Each row has a name. Each question is about the rows just above it.

[166 193  84 106  95  86 149  99 126  94  81 121  91  57  88 101 155 115
  88 166  81 160  89 113 122] -> <93>
[136 135 119 115 120 120 125 116 127 119 131 133 122 134 122 127 139 133
 120 142 129 118 125 131 133] -> <90>
[137 126 118  51 120 123 111 118 183 117 163 179 125 183 127 138 149 178
 121 148 120 101 123 169 179] -> <16>
[136  66 110 213 101 113 110 104 126 102 150 102 108 172 112 110 110  69
 107 110 112  66 120  71  66] -> <106>
[156 174  99  68 112 100 150 111 127 111  84 152 107  57 104 117 143 147
 105 155 150 174  99 145 151] -> <40>
Whose row is [136 135 119 115 120 120 125 116 127 119 131 133 122 134 122 127 139 133
 120 142 129 118 125 131 133]? => <90>
[156 174  99  68 112 100 150 111 127 111  84 152 107  57 104 117 143 147
 105 155 150 174  99 145 151] is in which row? => <40>
Whose row is [137 126 118  51 120 123 111 118 183 117 163 179 125 183 127 138 149 178
 121 148 120 101 123 169 179]? => <16>

[229 124 127 229  72  72 167] : <50>
[122 124 127 148 160  91 124] : <111>
[127  91 127 143 160  91 124] : <77>
The value that <111> holds more than once: => [124]
Where do [122 124 127 148 160  91 124] appear? => <111>
Whose row is [229 124 127 229  72  72 167]? => <50>

[133 157 138 181  95  60 133  91 123  83 162 208 184 176 133 123 134 159
 148  78 126  98 158 125 122  83 140]  <158>
[117 142 132 122 133 157 138 181  95  60 133  91 123  65 162 208 208 184
 176 133 123 134 159 148  78 126  98]  <60>
[122 133 157 138 181 123  60 133  91 123  65 162 208 184 176 133 123 134
 159 148  78 126  98 158 125 122  83]  <109>
[132 122 125 157 138 181  95 125 133  91 123  65 162 208 184 176 133 123
 134 159 148  78 126  98 158 125 122]  <29>
[117 142 132 122 133 157 138 181  95  60 133  91 123  65 162 208 184 176
 133 123 134 159 148  78 126  98 158]  <116>
[157 138 181  95  60 133  91 123  65 162 208 184 176 133 123 134 159 148
  78 126  98 158 125 122  83 140 125]  <112>
[122 159 117 142 132 122 133 157 138 181  95  60 133  91 123  65 162 208
 184 176 133 123 134 159 148  78 126]  <11>
[142 132 122 133 157 138 181  95  60 133  91 123  65 162 208 184 176 133
 123 134 159 148  78 126  98 158 125]  <62>
Whose row is [157 138 181  95  60 133  91 123  65 162 208 184 176 133 123 134 159 148
  78 126  98 158 125 122  83 140 125]? => <112>
The row with [117 142 132 122 133 157 138 181  95  60 133  91 123  65 162 208 184 176
 133 123 134 159 148  78 126  98 158] is => <116>
Where do [142 132 122 133 157 138 181  95  60 133  91 123  65 162 208 184 176 133
 123 134 159 148  78 126  98 158 125] appear? => <62>

[ 90 139 133 128 132 122 117 123 169 138 127 119 140 132 134 145 138 162
 128 104 168  96 114 134 103 129 158 160 111 175 101 110 154  83 131  81
 123 112 160 162 143 177 114 138 171 173 134 142  78 114 121  91 141 106
 133 132 145 109 162  81] : <195>
[143 159 129 140 161 153 128 175 116 132 143  91 156 164 129 108 138  44
 103 127 117  90  88 122 110 153 139 117 132  93 123  67 154 139  92 138
 115  95  88 160 112 161  84  97 131 140 131 120 155 161 132  98 129 131
 143 108 167 154 142 139] : <59>
[124 140 115  86 146 134 115 110 115 163 135 129 112 162 136 110 145 125
 105  99 156 151 136 102 109 115 155 151 136 147 152 117 147 102 138 128
  69 104 156 119 133 140 152 136 139 136 180 136  95 116 131  82 140 148
  55 136  93 112 138 121] : <70>
[125 164 136  94 120 138 137 153  99 110 128 132 107  95 121 122 134  78
 132 158 134 166 132 128 124 147  95  92 128  59 145 129 100 141 116 183
 109 115  90  81 113 125 122 107 125 112 126 123 168 140 114  78 174 134
  81 106 150 151  94 166] : <176>
[119 150 141 137 142 101 129 143 111 114 147 123 143 114 139 152 150 112
  99 109 191  99 150 119  75 114 143 190 140 161 161  43 128 101 130 111
 155 107 148  89 106 161 133 142 167 117 126 107 112  98 129 113 118 149
 142 116 102 107 118 109] : <157>
[125 164 136 137 120 138 137 200  99  90 128 132 107 158 121 122 134 113
 132 158 134 166 132 128 124 147  95  92 128 113 145 129 100 141 116 183
 109 115  90 113 113 125 122 107 125 112 126 113 168 140 114  78 142 134
  81 117 108 151  94 166] : <125>
[ 86 107 123 144 116 149 121  79 136 142 143 133  80 139 102 151 147 173
 198 126 151 165 128 129 153 118 108 128 120 152 115 168 111 104 148 103
 111 158 123 129 177 114 139 125 120 141 152 162 120  97 129 108 163  81
  95 135 143 139 127 113] : <88>
[106 121 120 176 115 124 135  90 102 117 170 160 124 138 141 160 136 158
 103 128 170 105 156 175 128 121 107 165 119 169 114 117 106 104 149 121
 154 179 141 133 164 108 154 135 119 121 116 165 175  83 108 157  78 135
 124  97 124 118 133 131] : <86>
[125 164 136 137 120 138 137 153  99 110 128 132 107 158 121 122 134  78
 132 158 134 166 132 128 124 147  95  92 128  59 145 129 100 141 116 183
 109 115  90  81 113 125 122 107 125 112 126 123 168 140 114  78 142 134
  81 106 150 151  94 166] : <156>
[135 127 101 119 188 146 118 153 156 160 139  81 104 112 104 129 138 114
 172  91 128 139 115  90 133 119 165 153 147 146 128 104 174 115 130 115
 127 104 157 106 112 110  99 151 123 146 141 130  76 177 145 143 153  98
 151 166 104 121 131  90] : <149>
[ 96 147 140 172 136 170 125  87 113 167 164  97 126 146 135 118 148 131
 150 117 146 153 147 130 168 123  87 122 145 125 168 150 131 118 120 141
 126 133 131 118 115 125 106  90 114 138 120 153 130 114  95 106 147  60
  66  96 141 138  92 169] : <21>
Whose row is [ 86 107 123 144 116 149 121  79 136 142 143 133  80 139 102 151 147 173
 198 126 151 165 128 129 153 118 108 128 120 152 115 168 111 104 148 103
 111 158 123 129 177 114 139 125 120 141 152 162 120  97 129 108 163  81
  95 135 143 139 127 113]? => <88>
Which row holds [124 140 115  86 146 134 115 110 115 163 135 129 112 162 136 110 145 125
 105  99 156 151 136 102 109 115 155 151 136 147 152 117 147 102 138 128
  69 104 156 119 133 140 152 136 139 136 180 136  95 116 131  82 140 148
  55 136  93 112 138 121]? => <70>
[ 96 147 140 172 136 170 125  87 113 167 164  97 126 146 135 118 148 131
 150 117 146 153 147 130 168 123  87 122 145 125 168 150 131 118 120 141
 126 133 131 118 115 125 106  90 114 138 120 153 130 114  95 106 147  60
  66  96 141 138  92 169] is in which row? => <21>
Whose row is [143 159 129 140 161 153 128 175 116 132 143  91 156 164 129 108 138  44
 103 127 117  90  88 122 110 153 139 117 132  93 123  67 154 139  92 138
 115  95  88 160 112 161  84  97 131 140 131 120 155 161 132  98 129 131
 143 108 167 154 142 139]? => <59>
The row with [125 164 136  94 120 138 137 153  99 110 128 132 107  95 121 122 134  78
 132 158 134 166 132 128 124 147  95  92 128  59 145 129 100 141 116 183
 109 115  90  81 113 125 122 107 125 112 126 123 168 140 114  78 174 134
  81 106 150 151  94 166] is => <176>
[ 90 139 133 128 132 122 117 123 169 138 127 119 140 132 134 145 138 162
 128 104 168  96 114 134 103 129 158 160 111 175 101 110 154  83 131  81
 123 112 160 162 143 177 114 138 171 173 134 142  78 114 121  91 141 106
 133 132 145 109 162  81] is in which row? => <195>

[166 107 156 110  58  64 183 147 131 137 154 170 162 101 149 169 159 187
  95 163  92 134 208 158 185 138 137  66 146 142 148 137 127 134 133 131
 128 200 143  88 146 136]  <108>
[111 142 109 113 139 165 128 145 178 127 146 132 143 134 137 129 143 149
 178 129 121 110 159 140 126 143 137 130 139 104 143 114 136 125 119 133
 123 122 109 127 144 125]  <97>
[129 138 129 133 131 127 127 133 131 123 134 131 131 126 131 119 130 143
 132 131 135 131 137 123 123 133 136 123 123 128 120 135 136 121 138 137
 119 132 131 129 126 127]  <76>
[166 107 156 110  58  64 183 147 131 137 154 170 162 101 149 169 159 187
  95 163  92 134 208 158 185 138 137  66 146 142 148 137 127 134 133 131
  58 200 132 132 130 129]  <131>
[148  78 128  99 122 101 197 178 127 137  68 194  64 100 178 157 157 181
 147 150 106  77 151  95 110 149 164 140 139  67 128 129 178 133 171  89
  95 106 183 110 142 128]  <129>
[132 124 136 139 144 119 132 130 134 115 134 133 124 114 131 122 130 117
 142 133 117 120 136 148 127 131 136 141 129 119 122 143 129 143 143 105
 132 118 135 137 131 131]  <118>
[142 124 136 142 144 119 132 130 134 115 134 133 124 114 131 122 130 117
 142 133 117 120 136 148 127 131 136 141 129 119 122 143 129 143 143 105
 154 118 135 137 131 131]  <140>
Whose row is [142 124 136 142 144 119 132 130 134 115 134 133 124 114 131 122 130 117
 142 133 117 120 136 148 127 131 136 141 129 119 122 143 129 143 143 105
 154 118 135 137 131 131]? => <140>
The row with [166 107 156 110  58  64 183 147 131 137 154 170 162 101 149 169 159 187
  95 163  92 134 208 158 185 138 137  66 146 142 148 137 127 134 133 131
 128 200 143  88 146 136] is => <108>
Whose row is [111 142 109 113 139 165 128 145 178 127 146 132 143 134 137 129 143 149
 178 129 121 110 159 140 126 143 137 130 139 104 143 114 136 125 119 133
 123 122 109 127 144 125]? => <97>
Whose row is [148  78 128  99 122 101 197 178 127 137  68 194  64 100 178 157 157 181
 147 150 106  77 151  95 110 149 164 140 139  67 128 129 178 133 171  89
  95 106 183 110 142 128]? => <129>

[167 180 140 147 143 128 120 141 136 117 132 147  86 111 111 136 138 133
 118  95 168 163 140 131 110 109  92] -> <152>
[167 127 140 135 145 128 120  95 136 117 147 140 126 145 104 136 138 133
 118  95 207 163 140 151 110 119 108] -> <66>
[182 127 140 135 145 130 110 104 136 117 147 140 131 145 104 136 138 145
  90 145 153 145 140 131 130 125  92] -> <119>
[167 127 156 122 145 128 120 137 133 117 132 140 126 145 104 136 138 133
 139  95 168 163 162 131 117 136  92] -> <27>
[167 127 140 135 145 128 120  95 136 117 141 140 126 135 108 136 138 133
 136  95 207 163 140 151 110 119 108] -> <43>
[160 127 140 135 145 128 120  95 136 117 141 140 126 145 108 136 138 133
 118  95 207 163 140 151 110 119 108] -> <133>
The row with [167 127 140 135 145 128 120  95 136 117 141 140 126 135 108 136 138 133
 136  95 207 163 140 151 110 119 108] is => <43>
Whose row is [167 127 140 135 145 128 120  95 136 117 147 140 126 145 104 136 138 133
 118  95 207 163 140 151 110 119 108]? => <66>
Whose row is [167 180 140 147 143 128 120 141 136 117 132 147  86 111 111 136 138 133
 118  95 168 163 140 131 110 109  92]? => <152>

[148 145 132 150 141 130 123 111 135 136 153 102 119 112 111 110 130 141
 110 158 153 150 130 140 130 132 136 126 125 113 130 141 132 130 130 119
 139 130 131 135 130 117 153 145 131 101 103 110 103 151 141 130 138 136
 142 115 118  97 120 136 141 113 128 137] : <83>
[135 149 110 115 141 107  85 143 122 132 155 120 163 176 126 153 138 143
 127 121 123 146 120 111 103  72 136  96 137 134  97 123  76 126 137 163
 122 162 139 104 144 133 121 149 126 120  92 103 121 142 113  60 148 151
 106  97  98 103 131 177 115 149  89  46] : <69>
[131 142 121 126 141 126 128 125 145  99 147 138 125 105 108 162 126 130
 104 126 149 121 100 120  91 121 157 105 120 136 137 141 170 140 129 123
  99 147 142 145 115 138 144 125 157 100 140 138 170 131 113 123  99 136
 126 109  93 153 174 104 136 101 106 126] : <37>
Whose row is [148 145 132 150 141 130 123 111 135 136 153 102 119 112 111 110 130 141
 110 158 153 150 130 140 130 132 136 126 125 113 130 141 132 130 130 119
 139 130 131 135 130 117 153 145 131 101 103 110 103 151 141 130 138 136
 142 115 118  97 120 136 141 113 128 137]? => <83>

[122 122 130 122 138 133 122 125 122 124 128 126 124] -> <72>
[132 130 130 125 124 129 132 128 128 128 125 132 126] -> <18>
[158 123  81 158 138 155 136 158 158  93 134  36 147] -> <47>
[128 128 130 124 127 134 128 121 127 123 134 126 128] -> <45>
Which value appears more than once in <47>? => [158]
Whose row is [128 128 130 124 127 134 128 121 127 123 134 126 128]? => <45>
Whose row is [132 130 130 125 124 129 132 128 128 128 125 132 126]? => <18>

[ 96 173 177 169 150 154 212] : <56>
[184 144 109 109  40 165  90] : <159>
[150 180 137 144  82 185 208] : <117>
[137 137 137 144 116 174 218] : <166>
[172 174 122 126  54 186 176] : <103>
[ 75 162 192 167 192 127 186] : <147>
[184 162 112 113  39 179 131] : <167>
[184 144 109 109 187 103 149] : <58>
The value that <147> holds more than once: => [192]
Which value appears more than once in <166>? => [137]
Which value appears more than once in <159>? => [109]

[142 121 147 181 121 112  95 133 117 129 137  88  93 112 162 120 144 131
  73 103 122  94 115 131] -> <25>
[142 121 117 181 121 112  95 133 117 129 137  88  93 112 162 120  59 117
  73 136 109  94 115 131] -> <53>
[161  78  47 165 125  95 111 145 132  78  70  86 104 109 114 105 135 149
  78  78 133  93 105 109] -> <124>
[161 143  47 165 125  95  69 143 132  78  69  86 104  69 114  78 135 149
  69  81 133 105 105 148] -> <46>
Which row holds [142 121 147 181 121 112  95 133 117 129 137  88  93 112 162 120 144 131
  73 103 122  94 115 131]? => <25>
Whose row is [142 121 117 181 121 112  95 133 117 129 137  88  93 112 162 120  59 117
  73 136 109  94 115 131]? => <53>
The row with [161 143  47 165 125  95  69 143 132  78  69  86 104  69 114  78 135 149
  69  81 133 105 105 148] is => <46>
[161  78  47 165 125  95 111 145 132  78  70  86 104 109 114 105 135 149
  78  78 133  93 105 109] is in which row? => <124>

[109 118 138  87 177 113 118  94 136 108 173 107 132 221]  <123>
[125 164 109 109 129 141 152 130 115  97 121 138 142 190]  <64>
[151 108 160  71 106 129 164 115 103 141 142 117 108  97]  <110>
[117 110 156  96 116 154 159 116 150 140 176 161  70 138]  <146>
[106 155 148 122 131 148 148 155 145 113 121 115 133 162]  <126>
Which value appears more than once in <123>? => [118]
The value that <110> holds more than once: => [108]
Which value appears more than once in <64>? => [109]
The value that <146> holds more than once: => [116]

[199 124 148  78 129 165 131 125 128  82 130 126 116  79 136 139 157 142
  63 199] = <115>
[127 141 104 146 139  85 135 138 116 146 139 124 143 160 129 148 143 143
  99 112] = <22>
[127 113  93 156 111  71 107 120 142 151 108 152 147 168 103 148 155 139
  64 166] = <73>
[127 105  72 123 100  40  96 106 144 117  99 156 151 117  94 118 123 106
 106 180] = <178>
[126 124 148  78 129 165 131 125 128  82 130 126 116  79 136  86  78  96
 213 118] = <36>
[127 135 130 172 137 127 135 143 127 172 136 132 134 140 129 168 170 168
  61 119] = <57>
[127 164 149 151 168 159 165 161 159 157 168 101 127 120 159 159 147 165
 117  61] = <104>
[127  96 146 151 102 161 105 117 164 147  98 164 122 102 105 138 152 144
  78 180] = <184>
[126 139 123  92 140 120 138 133 113  96 142 116 129 117 139 102  90 105
 191 101] = <9>
[127 116 140 121 123 183 126 128 143 123 140 140 140  81 128 120 122 130
 141 137] = <4>
[127 103 153 134 110 173 113 121 156 132 106 154 118  90 115 126 135 134
 112 162] = <68>
[126 124 148  78 129 165 131 125 128  82 130 126 116  79 136  86  78  96
 213 118] is in which row? => <36>
Repeated in <9>: => [139]
Which value appears more than once in <115>? => [199]
Where do [127 116 140 121 123 183 126 128 143 123 140 140 140  81 128 120 122 130
 141 137] appear? => <4>

[147 142 130 126 151 128 143 134 128 192  92 129 116 158 107 148 142 172
 125 146 114 130 156 164 159 125 142  48 127 121] -> <41>
[103 119 181 117 138 158 123 131 126 111  70 134 147 139 111 146 140 153
  95 174 119 144 137 100 119 124 132 100 122 125] -> <17>
[102 129 166 112 141 143 120 127 126 128 101 137 158 142 119 137 115 154
 101 150 126 141 137  98 129  96 127 137 124 131] -> <5>
[102 129 166 112 141 143 120 127 126 128 101 142 158 142 119 137 115 154
 101 124 130 150 129  97 139 103 129 131 126 129] -> <130>
[102 129 166 112 141 143 120 127 126 128 101 142 127 142 119 137 152 148
  88 175 114 140 138  96 118 147 131  78 121 123] -> <13>
[106 129 158 114 142 140 122 127 126 125 100 139 155 142 119 137 114 152
 106 144 124 143 136  96 132 100 128 131 124 130] -> <89>
Whose row is [147 142 130 126 151 128 143 134 128 192  92 129 116 158 107 148 142 172
 125 146 114 130 156 164 159 125 142  48 127 121]? => <41>
The row with [106 129 158 114 142 140 122 127 126 125 100 139 155 142 119 137 114 152
 106 144 124 143 136  96 132 100 128 131 124 130] is => <89>

